Below is a small trained network, with its code and all its weights. Each question gives an input and a target symbol and asks what happens when units are switched off, that is, made to give their printed mean instead of their output.

import numpy as np


def w(rows, s, z=0):
    codes = np.array(rows[::2]) - 128.0
    scale = np.full(codes.shape[1], s)
    scale[-1] = z or s
    return codes * scale


def f(y):
    return y / 2 * (1 + np.tanh(0.7978845608 * (y + 0.044715 * y**3)))


def softmax(a):
    e = np.exp(a - a.max(-1, keepdims=True))
    return e / e.sum(-1, keepdims=True)


def log_softmax(a):
    a = a - a.max(-1, keepdims=True)
    return a - np.log(np.exp(a).sum(-1, keepdims=True))


def net(x, mask):
    ids = ['ΘΛΞΨαβεζμτφ'.index(c) for c in x.split()]
    T = len(ids)
    res = E[ids] + P[:T]
    u = 0
    for l in range(3):
        r = res
        for j in range(2):
            rows = slice(3 * j, 3 * j + 3)
            q, k, v = (r @ M[l][rows].T for M in (Q, K, V))
            z = softmax(np.where(np.tri(T) > 0, q @ k.T / 3**0.5, -1e9)) @ v
            o = O[l][rows]
            res = res + np.where(mask[u + j], z, o[:, -1]) @ o[:, :-1]
        u += 2
        y = f(res @ A[l][:, :-1].T + A[l][:, -1])
        res = res + np.where(mask[u : u + 4], y, B[l][:, -1]) @ B[l][:, :-1]
        u += 4
    return log_softmax(res[-1] @ U[:, :-1].T + U[:, -1])


Q, K, V, O, A, B = {}, {}, {}, {}, {}, {}
E = w([
[230,129,135],'Θ',
[30,116,173],'Λ',
[83,122,186],'Ξ',
[107,140,72],'Ψ',
[60,34,226],'α',
[86,110,107],'β',
[70,117,35],'ε',
[157,127,212],'ζ',
[105,182,159],'μ',
[111,250,137],'τ',
[135,188,61],'φ',
],0.016)
P = w([
[124,118,53],'0',
[50,213,69],'1',
[175,138,158],'2',
[89,204,170],'3',
[117,97,55],'4',
[118,172,179],'5',
[58,185,86],'6',
[167,80,183],'7',
[116,106,153],'8',
[75,94,177],'9',
[80,2,159],'10',
],0.0075)
Q[0] = w([
[71,176,112],'0.h1',
[104,166,172],'0.h1',
[115,204,254],'0.h1',
[184,144,206],'0.h2',
[47,117,22],'0.h2',
[80,82,85],'0.h2',
],0.0097)
K[0] = w([
[196,79,182],'0.h1',
[154,110,56],'0.h1',
[158,86,92],'0.h1',
[235,196,121],'0.h2',
[131,206,110],'0.h2',
[85,29,2],'0.h2',
],0.0084)
V[0] = w([
[189,2,184],'0.h1',
[34,168,229],'0.h1',
[164,228,156],'0.h1',
[171,88,141],'0.h2',
[212,219,180],'0.h2',
[128,204,110],'0.h2',
],0.0088)
O[0] = w([
[205,81,94,4],'0.h1',
[133,142,170,151],'0.h1',
[9,102,138,226],'0.h1',
[126,154,76,89],'0.h2',
[58,89,90,243],'0.h2',
[121,176,84,206],'0.h2',
],0.012,0.0036)
A[0] = w([
[144,44,190,252],'0.n1',
[255,182,133,102],'0.n2',
[109,23,161,140],'0.n3',
[131,154,153,27],'0.n4',
],0.0072,0.0028)
B[0] = w([
[71,255,7,255],'0.n1',
[202,239,253,113],'0.n2',
[121,248,57,229],'0.n3',
[167,72,161,99],'0.n4',
],0.0059,0.0023)
Q[1] = w([
[130,165,87],'1.h1',
[116,132,90],'1.h1',
[149,56,88],'1.h1',
[177,76,86],'1.h2',
[2,126,164],'1.h2',
[167,101,241],'1.h2',
],0.0095)
K[1] = w([
[194,209,2],'1.h1',
[110,56,42],'1.h1',
[115,131,205],'1.h1',
[189,82,114],'1.h2',
[30,64,186],'1.h2',
[210,178,187],'1.h2',
],0.007)
V[1] = w([
[173,2,102],'1.h1',
[98,159,180],'1.h1',
[81,178,83],'1.h1',
[141,114,122],'1.h2',
[162,40,109],'1.h2',
[240,69,100],'1.h2',
],0.0098)
O[1] = w([
[186,89,113,63],'1.h1',
[127,209,70,150],'1.h1',
[63,99,115,175],'1.h1',
[255,201,68,110],'1.h2',
[71,118,245,58],'1.h2',
[106,134,136,1],'1.h2',
],0.007,0.023)
A[1] = w([
[1,151,130,253],'1.n1',
[134,103,147,227],'1.n2',
[79,105,136,23],'1.n3',
[112,71,90,159],'1.n4',
],0.0087,0.0026)
B[1] = w([
[167,103,123,254],'1.n1',
[42,251,171,125],'1.n2',
[144,117,171,139],'1.n3',
[118,78,101,143],'1.n4',
],0.012,0.021)
Q[2] = w([
[213,153,31],'2.h1',
[134,141,41],'2.h1',
[102,187,132],'2.h1',
[192,136,115],'2.h2',
[200,173,207],'2.h2',
[254,237,140],'2.h2',
],0.0097)
K[2] = w([
[197,182,167],'2.h1',
[249,1,155],'2.h1',
[107,87,100],'2.h1',
[143,76,26],'2.h2',
[6,47,93],'2.h2',
[113,149,53],'2.h2',
],0.0082)
V[2] = w([
[143,1,98],'2.h1',
[203,158,126],'2.h1',
[137,162,6],'2.h1',
[96,146,196],'2.h2',
[60,105,71],'2.h2',
[119,129,127],'2.h2',
],0.0083)
O[2] = w([
[239,123,47,155],'2.h1',
[120,16,151,109],'2.h1',
[10,132,36,247],'2.h1',
[226,245,179,80],'2.h2',
[93,106,3,191],'2.h2',
[81,184,47,131],'2.h2',
],0.0048,0.012)
A[2] = w([
[1,155,69,4],'2.n1',
[44,100,61,62],'2.n2',
[84,6,99,112],'2.n3',
[32,79,87,22],'2.n4',
],0.0059,0.003)
B[2] = w([
[215,93,254,250],'2.n1',
[105,177,235,251],'2.n2',
[192,172,79,203],'2.n3',
[208,68,181,221],'2.n4',
],0.0073,0.015)
U = w([
[128,126,193,144],'Θ',
[121,66,255,69],'Λ',
[116,160,163,124],'Ξ',
[119,119,155,97],'Ψ',
[158,158,173,96],'α',
[186,227,177,139],'β',
[126,136,49,215],'ε',
[165,155,174,154],'ζ',
[121,195,166,175],'μ',
[221,107,213,3],'τ',
[121,50,158,155],'φ',
],0.0079,0.0049)

Each question gives the input, a string of symbols that net reads in full, and the target symbol t.
The units are the heads (3 rows each of Q, K, V and O) and the neurons (one row each of A and B). Each row of codes is followed by its name. A weight is (code - 128) times the scale printed after its matrix; where a second scale follows, it is the last column's (O, A, B and U).
mask holds one flag per unit, layer by layer, with each layer's heads first. A switched-off unit (its flag False) gives its mean, the last column of its rows in O or B, instead of its output. The means were averaged over made-up inputs and are rounded, as every weight is.
A unit's drop is (log p(t) with every unit on - log p(t) with that unit switched off) / (log p(t) with every unit on - log p(t) with every unit switched off).
The circuit of an input: a set's keep is (log p(t) with only the set's units on - log p(t) with every unit switched off) / (log p(t) with every unit on - log p(t) with every unit switched off). Starting from the 12 units with the biggest drops (on a tie, the unit counted first), units are removed one at a time, each time the one whose removal leaves the highest keep (on an exact tie, the one counted first), for as long as the keep stays at least 0.8.
units of the circuit, in order: the units of the circuit, biggest drop first
unit that matters most: the unit with the biggest drop
k most important neurons of layer l: the k neurons of layer l with the biggest drops, biggest first
which heads matter: for each layer, one digit per head in row order, 1 if its drop is at least 0.15 and else 0, layers parted by /
input Θ Ψ Ξ, target ε: unit that matters most : 2.h1
input τ Θ α τ Λ, target τ: which heads matter : 10 / 01 / 01
input α τ Ψ Θ ζ, target Λ: which heads matter : 11 / 10 / 10
input α α ζ τ Θ Θ ζ Θ, target Λ: units of the circuit, in order : 2.h1; 0.h1; 0.n2
input Θ Θ Θ Ψ φ τ μ α Θ Λ, target ε: units of the circuit, in order : 2.h1; 0.h1; 2.n3
input Θ Ψ τ Λ α μ, target ε: which heads matter : 10 / 10 / 10
input τ τ τ Λ, target Λ: units of the circuit, in order : 2.n1; 0.h1
input Θ μ μ ε α Ψ ζ, target ε: units of the circuit, in order : 2.n1; 2.h1; 0.h1
input Θ ζ α τ Ψ Ξ, target ε: units of the circuit, in order : 2.h1; 2.n1; 0.h1
input α τ Θ τ Θ Λ β ε ε β Θ, target Λ: units of the circuit, in order : 0.h1; 2.h1; 0.n2; 0.h2
input Θ Θ φ α α Θ, target ε: units of the circuit, in order : 2.n1; 2.n2
input τ τ τ Θ Θ Ξ Θ, target τ: which heads matter : 11 / 11 / 11
input Θ ε φ τ, target ε: which heads matter : 11 / 10 / 10
input α Θ Λ α Θ τ Ξ, target Λ: unit that matters most : 2.h1
input Θ Θ Λ μ Θ β, target ε: units of the circuit, in order : 2.h1; 0.h1
input Θ Ξ ζ, target ε: units of the circuit, in order : 2.h1; 2.n1; 0.h1
input Λ α φ, target β: which heads matter : 11 / 00 / 01
input α Ξ Θ τ, target Λ: 2 most important neurons of layer 0 : 0.n2; 0.n3
input Θ μ ζ Θ μ α β Θ Ψ ε Λ, target ε: 2 most important neurons of layer 2 : 2.n1; 2.n2
input Θ μ τ τ Θ α α Θ, target ε: units of the circuit, in order : 2.n1
input τ β τ Θ α Θ β Θ τ Ψ τ, target τ: 3 most important neurons of layer 2 : 2.n1; 2.n4; 2.n2
input α τ Ψ, target Λ: 2 most important neurons of layer 0 : 0.n2; 0.n3
